Below are the code and all the weights of a small trained network. Each question names an input and a target symbol and asks about switching units off, where a switched-off unit gives its printed mean instead of its output.

import numpy as np


def w(rows, s, z=0):
    codes = np.array(rows[::2]) - 128.0
    scale = np.full(codes.shape[1], s)
    scale[-1] = z or s
    return codes * scale


def f(y):
    return np.maximum(y, 0)


def softmax(a):
    e = np.exp(a - a.max(-1, keepdims=True))
    return e / e.sum(-1, keepdims=True)


def log_softmax(a):
    a = a - a.max(-1, keepdims=True)
    return a - np.log(np.exp(a).sum(-1, keepdims=True))


def net(x, mask):
    ids = ['Πγδελσφψω'.index(c) for c in x.split()]
    T = len(ids)
    res = E[ids] + P[:T]
    r = res
    for j in range(3):
        rows = slice(4 * j, 4 * j + 4)
        q, k, v = (r @ M[0][rows].T for M in (Q, K, V))
        z = softmax(np.where(np.tri(T) > 0, q @ k.T / 4**0.5, -1e9)) @ v
        o = O[0][rows]
        res = res + np.where(mask[j], z, o[:, -1]) @ o[:, :-1]
    y = f(res @ A[0][:, :-1].T + A[0][:, -1])
    res = res + np.where(mask[3:7], y, B[0][:, -1]) @ B[0][:, :-1]
    return log_softmax(res[-1] @ U[:, :-1].T + U[:, -1])


Q, K, V, O, A, B = {}, {}, {}, {}, {}, {}
E = w([
[123,93,121,168,150],'Π',
[52,122,160,115,138],'γ',
[139,147,87,140,112],'δ',
[86,86,127,123,140],'ε',
[128,192,136,168,114],'λ',
[151,121,186,96,3],'σ',
[103,101,56,74,130],'φ',
[84,197,147,114,116],'ψ',
[118,196,80,90,104],'ω',
],0.018)
P = w([
[172,111,143,123,129],'0',
[107,112,106,141,67],'1',
[69,134,90,172,86],'2',
[79,143,102,142,87],'3',
[110,170,150,75,93],'4',
[167,146,186,5,95],'5',
],0.018)
Q[0] = w([
[142,151,133,117,20],'head 0',
[135,95,50,126,110],'head 0',
[156,133,139,158,128],'head 0',
[130,159,115,137,131],'head 0',
[30,159,97,180,104],'head 1',
[45,177,87,120,81],'head 1',
[103,89,54,252,171],'head 1',
[55,159,76,118,82],'head 1',
[132,99,146,143,176],'head 2',
[133,138,191,95,18],'head 2',
[114,139,170,143,82],'head 2',
[168,130,77,131,159],'head 2',
],0.016)
K[0] = w([
[41,172,106,48,138],'head 0',
[129,162,127,132,182],'head 0',
[113,150,76,170,113],'head 0',
[133,130,113,110,139],'head 0',
[238,78,173,4,100],'head 1',
[191,67,203,102,25],'head 1',
[214,153,194,68,240],'head 1',
[198,70,226,104,21],'head 1',
[80,98,111,113,182],'head 2',
[117,118,156,197,48],'head 2',
[132,92,195,168,97],'head 2',
[145,165,37,99,156],'head 2',
],0.013)
V[0] = w([
[182,188,167,156,99],'head 0',
[149,86,91,56,106],'head 0',
[163,162,44,141,133],'head 0',
[137,196,140,100,175],'head 0',
[46,168,205,114,120],'head 1',
[133,248,139,85,128],'head 1',
[154,192,60,131,93],'head 1',
[102,94,114,27,128],'head 1',
[139,150,116,115,106],'head 2',
[111,104,186,119,149],'head 2',
[178,120,113,132,109],'head 2',
[162,173,173,89,86],'head 2',
],0.017)
O[0] = w([
[114,194,153,110,79,68],'head 0',
[182,74,87,117,88,184],'head 0',
[99,123,109,39,115,11],'head 0',
[8,103,128,141,104,77],'head 0',
[127,138,67,227,47,253],'head 1',
[62,113,24,116,114,105],'head 1',
[117,114,65,96,220,140],'head 1',
[240,122,68,77,68,193],'head 1',
[141,132,142,179,156,185],'head 2',
[110,142,86,114,96,113],'head 2',
[88,145,150,156,166,116],'head 2',
[101,129,76,185,145,255],'head 2',
],0.012,0.0061)
A[0] = w([
[86,132,8,227,183,182],'neuron 0',
[26,122,132,2,223,102],'neuron 1',
[137,74,203,20,191,85],'neuron 2',
[119,67,184,106,233,252],'neuron 3',
],0.0072,0.0029)
B[0] = w([
[89,77,234,54,167,254],'neuron 0',
[246,75,125,221,131,181],'neuron 1',
[1,231,122,103,174,174],'neuron 2',
[126,196,77,151,99,168],'neuron 3',
],0.0085,0.017)
U = w([
[228,126,253,71,140,84],'Π',
[111,73,224,189,186,67],'γ',
[156,162,118,28,125,189],'δ',
[155,119,153,132,150,95],'ε',
[106,195,38,209,195,110],'λ',
[146,150,76,193,58,225],'σ',
[159,31,50,116,162,121],'φ',
[65,221,198,121,114,4],'ψ',
[11,122,63,98,87,126],'ω',
],0.0051,0.0042)

Each question gives the input, a string of symbols that net reads in full, and the target symbol t.
The units are the heads (4 rows each of Q, K, V and O) and the neurons (one row each of A and B). Each row of codes is followed by its name. A weight is (code - 128) times the scale printed after its matrix; where a second scale follows, it is the last column's (O, A, B and U).
mask holds one flag per unit, heads first, then neurons. A switched-off unit (its flag False) gives its mean, the last column of its rows in O or B, instead of its output. The means were averaged over made-up inputs and are rounded, as every weight is.
A unit's drop is (log p(t) with every unit on - log p(t) with that unit switched off) / (log p(t) with every unit on - log p(t) with every unit switched off).
The circuit of an input: a set's keep is (log p(t) with only the set's units on - log p(t) with every unit switched off) / (log p(t) with every unit on - log p(t) with every unit switched off). Starting from all 7 units, units are removed one at a time, each time the one whose removal leaves the highest keep (on an exact tie, the one counted first), for as long as the keep stays at least 0.8.
units of the circuit, in order: the units of the circuit, biggest drop first
unit that matters most: the unit with the biggest drop
top k neurons: the k neurons with the biggest drops, biggest first
heads that matter: for each layer, one digit per head in row order, 1 if its drop is at least 0.15 and else 0, layers parted by /
input γ σ γ, target γ: unit that matters most	neuron 0
input γ γ ω ε σ, target ω: heads that matter	111
input γ γ ψ γ, target σ: heads that matter	011
input φ δ γ γ, target δ: units of the circuit, in order	(head 1; neuron 2; head 2)
input γ γ δ Π, target σ: heads that matter	011
input λ δ ε, target γ: top 2 neurons	(neuron 1; neuron 0)
input γ φ γ γ γ, target δ: units of the circuit, in order	(head 1; head 2; neuron 2)
input λ δ λ, target γ: top 3 neurons	(neuron 1; neuron 0; neuron 2)
input δ γ ω, target λ: heads that matter	111
input σ γ γ δ, target γ: units of the circuit, in order	(neuron 0; head 2)
input δ ε γ γ ω, target Π: heads that matter	011
input γ δ δ Π ε, target λ: heads that matter	010
input γ Π γ σ, target γ: heads that matter	101
input ω Π δ δ, target φ: heads that matter	010
input σ δ γ ω δ γ, target γ: units of the circuit, in order	(head 2; neuron 0; head 0)
input δ Π γ γ, target λ: heads that matter	010
input λ ψ γ γ φ, target ω: top 2 neurons	(neuron 1; neuron 0)
input γ σ δ γ γ δ, target γ: units of the circuit, in order	(neuron 0; head 2; head 1)
input λ γ Π γ γ δ, target ψ: heads that matter	011
input γ ψ ψ γ γ, target ω: top neuron	(neuron 1)
